Below are the code and all the weights of a small trained network. Each question names an input and a class and asks about switching units off, where a switched-off unit gives its printed mean instead of its output.

import numpy as np


def w(rows, s, z=0):
    codes = np.array(rows[::2]) - 128.0
    scale = np.full(codes.shape[1], s)
    scale[-1] = z or s
    return codes * scale


def f(y):
    return np.maximum(y, 0)


def log_softmax(a):
    a = a - a.max(-1, keepdims=True)
    return a - np.log(np.exp(a).sum(-1, keepdims=True))


def net(x, mask):
    res = np.array(x, float).reshape(1, 3) / 4 @ E
    y = f(res @ A[0][:, :-1].T + A[0][:, -1])
    res = res + np.where(mask, y, B[0][:, -1]) @ B[0][:, :-1]
    return log_softmax(res[-1] @ U[:, :-1].T + U[:, -1])


A, B = {}, {}
E = w([
[185,189,32,115,128,227,103],'x0',
[77,120,14,244,103,35,58],'x1',
[199,218,190,182,36,84,110],'x2',
],0.011)
A[0] = w([
[75,1,60,83,182,180,127,110],'n1',
[115,140,81,147,106,94,134,177],'n2',
[142,194,61,98,120,158,129,68],'n3',
[128,120,175,105,155,171,104,56],'n4',
[98,104,153,88,113,52,154,70],'n5',
[149,139,171,66,122,173,123,186],'n6',
[99,66,204,152,142,79,128,160],'n7',
[144,105,128,119,122,101,137,224],'n8',
[140,151,98,124,127,151,126,251],'n9',
[115,116,96,142,109,107,90,74],'n10',
[108,125,91,174,139,81,132,45],'n11',
[174,167,42,131,107,221,116,66],'n12',
[98,69,196,160,98,110,131,84],'n13',
[113,141,50,170,74,117,117,118],'n14',
[167,134,191,79,108,187,182,92],'n15',
[175,222,179,165,50,108,105,113],'n16',
[143,155,115,159,136,171,137,175],'n17',
[141,109,65,149,128,71,116,123],'n18',
[179,184,146,151,122,96,132,107],'n19',
[157,169,151,142,92,120,121,111],'n20',
],0.015,0.011)
B[0] = w([
[118,170,59,127,107,150,222,249],'n1',
[103,110,161,144,118,172,108,186],'n2',
[180,106,137,108,159,61,139,174],'n3',
[174,123,105,144,187,134,106,161],'n4',
[170,106,121,104,151,69,119,167],'n5',
[92,117,140,173,134,158,83,226],'n6',
[120,139,160,91,95,60,101,208],'n7',
[83,149,144,146,57,123,100,180],'n8',
[47,136,181,115,2,89,89,204],'n9',
[153,114,134,147,188,149,135,158],'n10',
[167,127,128,125,202,154,115,165],'n11',
[182,127,139,68,172,28,119,207],'n12',
[164,130,134,104,132,66,119,174],'n13',
[137,117,138,164,174,160,94,197],'n14',
[145,116,140,169,207,178,100,228],'n15',
[93,150,65,104,130,141,211,241],'n16',
[118,124,151,132,105,92,118,176],'n17',
[126,128,143,153,161,166,103,184],'n18',
[135,151,95,122,124,143,172,182],'n19',
[149,131,80,137,111,144,161,178],'n20',
],0.027,0.02)
U = w([
[108,166,50,125,99,144,209,108],'0',
[170,137,148,88,113,46,112,109],'1',
[131,131,138,178,164,182,92,103],'2',
[44,148,167,143,2,130,97,254],'3',
[178,101,123,106,91,159,140,85],'4',
],0.014,0.007)

Each question gives the input, the list of numbers given to net, and the class t.
The units are the neurons (one row each of A and B). Each row of codes is followed by its name. A weight is (code - 128) times the scale printed after its matrix; where a second scale follows, it is the last column's (A, B and U).
mask holds one flag per neuron, in row order. A switched-off neuron (its flag False) gives its mean, the last column of its row in B, instead of its output. The means were averaged over made-up inputs and are rounded, as every weight is.
A unit's drop is (log p(t) with every unit on - log p(t) with that unit switched off) / (log p(t) with every unit on - log p(t) with every unit switched off).
most important unit: the unit with the biggest drop
top k neurons: the k neurons with the biggest drops, biggest first
drop of u: that unit's drop, to one decimal
input [-2,2,0], class 3: top neuron => (n12)
input [-6,8,4], class 2: top 2 neurons => (n18; n14)
input [-6,-3,-4], class 1: top 2 neurons => (n7; n16)
input [-3,-8,-7], class 2: top 2 neurons => (n15; n16)
input [-4,0,2], class 1: top 4 neurons => (n9; n6; n1; n13)
input [-6,-7,4], class 2: top 4 neurons => (n15; n6; n12; n9)
input [-4,6,-5], class 2: top 2 neurons => (n16; n18)
input [-3,3,3], class 3: top 2 neurons => (n1; n12)
input [-3,3,-3], class 3: top 3 neurons => (n16; n12; n15)
input [-7,-5,7], class 0: top 2 neurons => (n16; n12)
input [-4,5,0], class 2: top 3 neurons => (n12; n18; n9)
input [-2,0,3], class 3: top 2 neurons => (n1; n12)
input [-3,2,2], class 3: drop of n12 => 1.6
input [-6,2,7], class 0: most important unit => n16
input [6,-8,2], class 2: drop of n6 => 0.9
input [3,2,0], class 3: drop of n5 => 0.1
